In the rows, 128 means zero.
Here are made-up objects, facts about them, and rows of numbers that follow some of those facts. Name the object behind each unnamed row.

There are 2 kinds of fact about the objects: η, Ξ.
J_151 η: J_39
J_166 η: J_373, J_817, J_472
J_19 η: J_813, J_820
J_202 η: J_293, J_704, J_879
J_210 η: J_813, J_526, J_792
J_213 η: J_456, J_403, J_898
J_234 η: J_664
J_266 η: J_481, J_735, J_813, J_263, J_147
J_278 η: J_951, J_83, J_864, J_990, J_445
J_279 η: J_177, J_979, J_445, J_174
J_284 η: J_52, J_713
J_286 η: J_127, J_145, J_379, J_852
J_289 η: J_52, J_693
J_306 η: J_823, J_58
J_309 η: J_21, J_190, J_388
J_323 η: J_116, J_493, J_504
J_345 η: J_43, J_212, J_820
J_349 η: J_620, J_52, J_835, J_974, J_720
J_365 η: J_787, J_460, J_101, J_76
J_366 η: J_247, J_251, J_326, J_428
J_383 η: J_375, J_605, J_821
J_389 η: J_412, J_700, J_530
J_396 η: J_102, J_326
J_397 η: J_429, J_707, J_812
J_419 η: J_162, J_388
J_430 η: J_71, J_966, J_979, J_589
J_435 η: J_99, J_487, J_707, J_317
J_437 η: J_823, J_948, J_403, J_683
J_438 η: J_481, J_696
J_467 η: J_948, J_229
J_468 η: J_904, J_13, J_348
J_48 η: J_101
J_480 η: J_482, J_889
J_484 η: J_455, J_420, J_526, J_384, J_601, J_743
J_49 η: J_380, J_429, J_13
J_513 η: J_951, J_538, J_43
J_525 η: J_874, J_40, J_384
J_532 η: J_485, J_74, J_689
J_533 η: J_823
J_544 η: J_898, J_815, J_730
J_561 η: J_804, J_373, J_101, J_609, J_527
J_574 η: J_251
J_584 η: J_966, J_429, J_628, J_393
J_626 η: J_403, J_813, J_242, J_926
J_646 η: J_713
J_652 η: J_685, J_10, J_726, J_628
J_688 η: J_362, J_291, J_45
J_699 η: J_380, J_904, J_815, J_727, J_568
J_701 η: J_685, J_726, J_186
J_710 η: J_892, J_388, J_174
J_714 η: J_787, J_704, J_498, J_491, J_277, J_883
J_738 η: J_45
J_740 η: J_486, J_527, J_589, J_614
J_759 η: J_99, J_516
J_763 η: J_798, J_141
J_778 η: J_970, J_212, J_472
J_794 η: J_970, J_852, J_493
J_809 η: J_681, J_326, J_650, J_414, J_256, J_596
J_832 η: J_948, J_535
J_85 η: J_411, J_508, J_703
J_868 η: J_121, J_31, J_889
J_870 η: J_163, J_229
J_877 η: J_529, J_970, J_689, J_295
J_887 η: J_704, J_186, J_388
J_91 η: J_247, J_400, J_152, J_650, J_433, J_39, J_720, J_795
J_912 η: J_696
J_922 η: J_414
J_927 η: J_694, J_186
J_937 η: J_403, J_99, J_326, J_411, J_559
J_946 η: J_412, J_121, J_277, J_649
J_959 η: J_538, J_79, J_940, J_147
J_994 η: J_455, J_990, J_375, J_664
Ξ c <- J_10, J_121, J_147, J_152, J_162, J_177, J_243, J_383, J_384, J_393, J_400, J_403, J_43, J_437, J_455, J_460, J_527, J_535, J_584, J_620, J_694, J_701, J_704, J_707, J_714, J_809, J_83, J_852, J_922
Ξ a <- J_101, J_116, J_13, J_141, J_145, J_212, J_263, J_266, J_279, J_289, J_291, J_295, J_306, J_309, J_31, J_311, J_317, J_323, J_362, J_379, J_388, J_39, J_397, J_411, J_414, J_419, J_429, J_435, J_467, J_468, J_482, J_484, J_485, J_498, J_508, J_513, J_525, J_526, J_529, J_544, J_559, J_561, J_614, J_646, J_649, J_652, J_664, J_683, J_689, J_696, J_699, J_71, J_710, J_713, J_727, J_759, J_778, J_792, J_793, J_795, J_798, J_815, J_817, J_823, J_832, J_870, J_877, J_879, J_883, J_904, J_926, J_927, J_937, J_940, J_946, J_948, J_959, J_994
Ξ b <- J_102, J_127, J_151, J_190, J_210, J_234, J_247, J_277, J_284, J_286, J_346, J_348, J_366, J_373, J_389, J_396, J_412, J_430, J_433, J_445, J_48, J_489, J_49, J_52, J_530, J_533, J_574, J_589, J_601, J_605, J_628, J_681, J_688, J_703, J_720, J_813, J_820, J_85, J_864, J_868, J_874, J_887, J_889, J_892, J_91, J_912
Ξ f <- J_163, J_213, J_242, J_293, J_326, J_365, J_420, J_428, J_45, J_456, J_487, J_516, J_609, J_626, J_74, J_743, J_76, J_787, J_79, J_821, J_835, J_951, J_970, J_974, J_99
Ξ e <- J_166, J_174, J_186, J_229, J_256, J_278, J_349, J_375, J_40, J_481, J_486, J_491, J_493, J_504, J_568, J_650, J_685, J_700, J_735, J_794, J_804, J_966
Ξ d <- J_19, J_202, J_21, J_251, J_345, J_380, J_438, J_472, J_480, J_532, J_538, J_58, J_596, J_693, J_726, J_730, J_738, J_740, J_763, J_812, J_888, J_898, J_979, J_990

Known rows:
J_202: [179 148 164 131 144  85 134 165 159  88 146  99  95 240 142 138 127 143
 152  81 159 119  37  87 133 150 105 113 113  98]
J_289: [127 143 144 140  97  98 136 152 101 109 129 123 134  84 148 153  95 123
 128 103 141 126 115 139  53 110 131 121 130 136]
J_210: [108 136 173  96 122 125 135 133 136 171  95 162 152  74 138 121 115  89
 129 115 112 161 115 102 150  76 109 139 153 103]
J_127: [117 130 153 112 146 146 110 136 150 123 121 153 107  46 150 117 132  53
  90 141 102 160 144 126 153  96 119 142 163 109]
J_821: [123 151 128 114 133 142 103 108 141 154 119 139 136  65 136 116 164 115
 126 104 132 118 109 133 105 124 126 115 123 112]
J_700: [144 112 131 129 163 141 100  84 102 173 112 124 136 142 140 145 103  99
 116 164  90 165 137 153 167 130 135 139 156 159]
J_295: [123 134 137 144 141 130 136 158 124 115 136 101 103  17 150 126 139  76
  73 115 149 114 151 121  74 126 137 137 119 130]
J_787: [136 142 131 124 143 139  86 105 150  98 134 142 116 101 151 114 157  97
 113 123 127 103 101 147 100 147 125 125 130 114]
J_970: [126 141 142 130 157 168  95 130 150 128 142 126 118  18 137 106 164  71
  56 123 124 105 137 139 110 133 128 121 132 105]
J_190: [121 133 139  98 134 120 104 110 153 119 105 165 104 112 161 120 138  88
 157 133 114 156 123 126 148 107 113 147 155 118]
J_883: [134 135 122 137 129 105 124 129 124  87 127 115  93  96 164 133 138 101
 127 114 154 112 123 130  62 142 134 141 118 141]
J_147: [159 114 128 122 155 144 118 128  88 249 101 113  98 115 141 159 127  92
 128 155 125 178 146 113 195 116 154 133 145 125]
J_707: [144 100 128 127 146 133 107 131  92 226 116 137  87 149 157 168 114 136
 159 173 114 132 153 122 197 121 140 128 140 127]
J_898: [138 146 127 125 144 119 131 184 172 143 161  97  70 146 139 142 163 176
 169  94 151  95 115  92 167 135 104  89 100  93]
J_482: [127 138 120 139 120 111 126 140 119 105 128 112  98  72 158 137 135 108
 129 113 150 116 135 132  65 132 134 133 117 141]
J_529: [124 134 136 143 140 131 134 158 123 117 135 100 102  17 150 126 139  70
  74 114 147 112 150 123  74 128 136 136 120 130]
J_516: [104 139 134 119 114 147  97 126 141 147 140 155 133  60 142 124 144 145
 137 123 118  80 133 144 109 118 113 105 122 106]

Rows to name:
No name comes twice in this set of rows, the named rows included.
[144 104 178 137 169 142 119 103  97 179 110 119 172 137 131 135  81  75
  61 157  87 150 123 130 160 122 128 151 153 143] | J_166
[112 143 109 135 102 115 125 152 109 123 138 121 100  40 152 152 128 138
 145 119 142 123 157 150  66 113 133 109 125 141] | J_414
[171 114 163 122 143 115 129 123  71 232  89 126 129 179 139 163  88 102
 135 141 127 178  96 101 175 110 149 142 146 124] | J_383
[128 131 168 146 126 115 148 161 114 115 128 109 136  59 147 133 106  87
  68 106 145 107 120 113  61 119 130 139 122 125] | J_323
[169 161 128 131 139 109 123 179 155 110 162  92  72 166 134 157 141 143
 161  91 146 146  86 118 149 136 115  88 124 107] | J_693
[126 128 171 109 138 122 110 125 146 104 111 163 122 113 155 116 114  62
 111 134 106 153 107 120 148 102 110 156 160 112] | J_48
[120 151 127 115 139 151 105 108 148 155 118 132 130  53 136 110 175 104
 118 105 137 116 120 126 109 126 126 117 119 106] | J_951
[115 137 160 132 109 108 161 155 107 156 110 115 153  61 139 133 112 117
 109  91 153 111 119  98  61 105 128 132 109 123] | J_266
[117 149 134 116 133 154 108 118 142 159 122 136 137  43 135 113 165 108
 109 106 132 112 120 128 110 121 125 114 122 104] | J_79
[120 142 155 126 106  98 159 146 106 156 101 112 154  77 140 134 114 116
 123  83 158 122 105  98  58 108 130 132 110 125] | J_484
[104 130 147 136  96 106 145 159 111 134 130 131 137  72 151 145 104 149
 138 109 141  86 131 118  67 111 119 124 110 123] | J_759
[123 142 146 131 113  99 159 138 112 148 103 111 147  82 141 132 122 114
 125  85 163 124 102  97  60 114 133 135 110 129] | J_994
[127 142 139 140 102 103 136 150 104 108 130 121 128  75 150 148 104 120
 127 107 141 127 120 135  55 115 132 124 126 136] | J_646
[ 96 117 176 103 116 118 122 132 148 139 111 184 139 128 159 119 101 121
 147 137 103 109 118 106 148  91  93 145 146 100] | J_49
[121 148 105 136 103 112 123 151 107 114 138 121 100  47 152 158 125 132
 149 116 140 132 153 158  65 112 136 109 129 144] | J_39

Now the same objects, written a new way:
Some rows with their names:
J_649: [118 107 142 121 153 125 141 131 113  93 123 149  86 137 151 146  92 112
 103 130 145 115 137 123  92 102 170  82 165 126 139 114 110 115 121 161
 175 108 166 111 142 168 156 112 132 143 151 123 119 115 145]
J_127: [116 109 162 121 201 129 105 161 110 143 129 102 171 125 121 116  98  48
 143 121 111 111 153 138  93 141 142 109 122 118  85 126 113 138 140 133
 106 162 152  92 138 131 181 141 125 124  75 110 180 138 117]
J_121: [163  91  77 142 196 141 151 140 127 133 104  86 121  99 121  98 135 146
 142 136 185 107 140 103 102 113 153  92 161  57  77 140 160 116 132 160
 137 127 164 128 150 127 106 143 165 103  89 142 173 127 112]
J_813: [ 40 161 183  63 218 155  99 137 125 161 112 140 208 136 151  94 108  77
 161 103 115 129 160 137  86  87 154 162 142 156  81 126 146 114 175 152
 134 165 138 111 132 109 153 104 113  88   9 123 143 145 118]
J_568: [ 68  81 150 180 163 125 109  81 116 136 126 124 122  92  88 108 103 137
 122 122 193 120  65 133  89 115 105 134 112  64  81 121 140 126 108 140
 139 110 158  91 139 155 152 130  85 125 108  88 161 127 131]
J_870: [149 155 131 107 113 108 145  87 137  87 123 186 103 137 114 114 104 140
  99 107 117  94 137 147 105 148 113  61 178 149 144 150 106 129 117 159
 174  98 178 113 106 135 154  46 159 156 169 140 157 131 138]
J_491: [ 79  77 158 179 164 120 109  83 110 140 128 132 126  96  96 106 111 140
 117 121 190 117  65 137  96 109 106 140 117  58  84 125 137 133 106 136
 142 113 155  89 138 156 151 135  85 128 103  90 159 127 131]
J_472: [149  85 152 122 199 110 117 171 127 133 139 127 114 146 162 103  96 134
 130 119 133 137  70 121 111  97 156 143 112  90  98  86 138 102  52 139
 115 108 172  76 107  83 135 111 182 118 122  98 182  66 104]
J_937: [155 150 158 108  47 129 138  75 137  96  77 149 116 149 136 103  93 141
 111  56  89  92 128 131 115  95 150  54 140 148 144 190 121 105 145 193
 157 112 179 143  68 167 121  49 149 186 157 109 154 162 149]
J_326: [173  80 169  74  90  81 127 161 104 130  95  57 111 117 107  74  98 114
 156  83  95 135  54  98 135  73 160 103  97  63  96 147  91  87 161 154
 104 132 123 159 132 190  85 133 131 138 110  43 140 164 177]
J_727: [110 107 134 124 151 131 137 131 115  89 125 144  84 133 147 148  87 111
 108 131 149 116 137 120  88 105 168  78 159 131 137 113 114 111 125 163
 172 105 169 111 147 165 157 108 132 140 154 123 118 117 144]
J_487: [138 100 137  67 154  75 126 170 109 121 134  90 108 102  84  87 100 113
 156 132 131 140  66 106 120 113 126 118 128  83  96 107  91  98 152 126
 125 114 126 140 173 152 113 118 141 101 114  75 130 138 168]
J_397: [117 148  92 115  94 136 144  93 137  76 121 151  87 119 105 108  49 130
 110 113 134 110 132 119  90 170 101  43 156 183 146 160 128  97 138 162
 154  98 187 121 118 134 164  32 155 157 180 124 152 121 124]
J_707: [147  94  64 149 185 153 143 141 132 127  99  63 120  90 110 102 118 139
 150 135 191 110 139  93  94 117 153  77 142  75  74 143 168 105 140 167
 129 121 170 132 155 131 103 133 168 103 101 135 170 132 117]
J_379: [118 106 143 121 154 125 142 130 113  92 124 152  85 141 152 146  95 113
 103 130 144 114 138 124  90 101 170  83 166 124 139 114 108 116 119 162
 177 107 166 111 142 166 156 113 131 143 150 124 118 116 145]
J_74: [144  97 140  64 162  69 130 170 107 122 138 101 105 104  86  84 106 116
 151 136 129 139  67 110 121 115 123 122 137  79  96 105  88 104 145 122
 127 117 123 136 175 149 114 122 140  99 111  78 131 134 167]
J_832: [152 169 137 106 118  99 137  81 149  86 122 187 118 136 102 129 123 139
 102 101 117  79 141 154 103 138 114  58 171 145 142 142  99 141 111 165
 181  88 182 113 104 130 145  41 167 152 181 146 159 149 154]

Which object is each row?
No name comes twice in this set of rows, the named rows included.
[123 105 167 124 185 131 102 158 108 144 120  93 171 125 123 116  96  50
 143 111 107 112 152 136  96 133 150 105 115 114  85 132 115 135 146 141
 102 166 154  95 132 140 176 144 123 131  75 103 180 145 121] | J_681
[147  95 158 132 169 120  94 168 126 128 129 104 124 134 159 112  94 133
 137 108 134 142  68 114 124  87 175 129  87  96  95  89 151  88  71 138
 113 106 179  81  98  99 128 116 184 120 125  95 175  85 117] | J_596
[129 152 101 119  94 136 130  92 123  76 135 167 101 120 119 108  69 138
 100 124 138 111 133 125 107 167 102  53 163 172 152 165 125 104 143 145
 170 104 181 112 125 129 170  38 166 159 170 135 141 125 132] | J_652
[143  97 134  65 161  69 133 170 108 122 139  99 103 103  82  82 100 115
 150 136 130 141  64 109 117 122 119 118 137  80  95 106  88 103 146 123
 124 115 125 135 173 149 116 117 141  99 115  76 134 131 163] | J_45
[149 129 104 130 184 144 131 121 149 139  75  80 163 105 114 113 165 151
 158 104 172  87 145 113 104  60 175  94 135  63  68 139 163 119 142 189
 150 115 163 142 130 133  66 124 172  97  90 139 165 170 147] | J_403
[141 106  84 128 203 148 148 136 130 136 101  96 131 100 131  93 139 155
 147 133 188 114 144 103 100  98 159 108 166  69  75 139 170 107 143 162
 146 128 158 132 149 122 100 133 161  91  70 146 161 129 114] | J_147
[147 147 155 108 139 119 113 119 123 140 120 132 177 123  96  69  93  80
 135  93  81 104 152 151 110 187  98  91 136 144  94 176 118 137 148 128
  95 164 165 102  92 108 184  83 143 145  77 120 215 147  99] | J_151
[148 101 156 136 173 124  80 172 115 126 147 114 135 129 166 115 106 140
 132 125 143 140  67 120 134  92 169 138  91  92  99  89 151  94  77 122
 128 108 177  69 112  90 137 114 194 118 122 106 166  83 120] | J_21
[ 83 129 172  90 216 138 109 150 117 154 121 127 185 135 137 101 102  64
 147 115 112 121 156 139  86 116 143 141 141 133  85 124 128 129 153 141
 119 166 144 100 137 117 169 124 117 107  38 115 161 135 112] | J_820
[151  96  83 128 208 143 158 137 127 137 101  99 124 108 131  90 137 153
 142 134 184 111 143 105  97 102 153 108 173  62  77 138 164 115 133 162
 143 129 157 130 151 122 101 136 160  95  72 144 165 123 106] | J_43
[123 104 146 124 142 125 141 130 112  92 119 147  80 139 151 144  92 116
 105 123 139 117 136 123  95  99 176  78 163 125 138 120 111 113 123 162
 170 110 170 114 135 173 155 114 127 148 150 122 122 118 143] | J_39
[ 88 185 166  65 165 138 111 106 133 152 114 164 208 134 121  54 102 102
 147  84  86 116 157 152 103 150 100 133 151 172  91 169 145 123 171 139
 120 162 151 115  94  86 166  56 136 114  30 130 184 146  99] | J_210
[149 153 118 121  84 137 114  92 103  81 145 181 117 126 139 108  96 147
  89 127 132 107 129 133 130 155 109  66 169 155 162 176 125 112 147 130
 185 116 173 104 125 131 173  46 174 168 156 142 132 131 138] | J_927
[137 102 138  59 167  71 134 169 107 123 140 105 107 104  87  81 105 118
 153 136 129 143  65 112 119 115 121 126 140  82  96 105  90 103 146 124
 129 117 121 138 176 146 115 118 138  95 107  78 129 131 163] | J_951
[145 148 157 108 135 123 110 117 124 141 114 125 185 125 100  71  95  79
 138  85  78 101 150 149 111 175  99  89 128 144  95 179 121 135 151 136
  98 164 164 103  89 111 176  80 146 147  77 115 211 156 106] | J_85

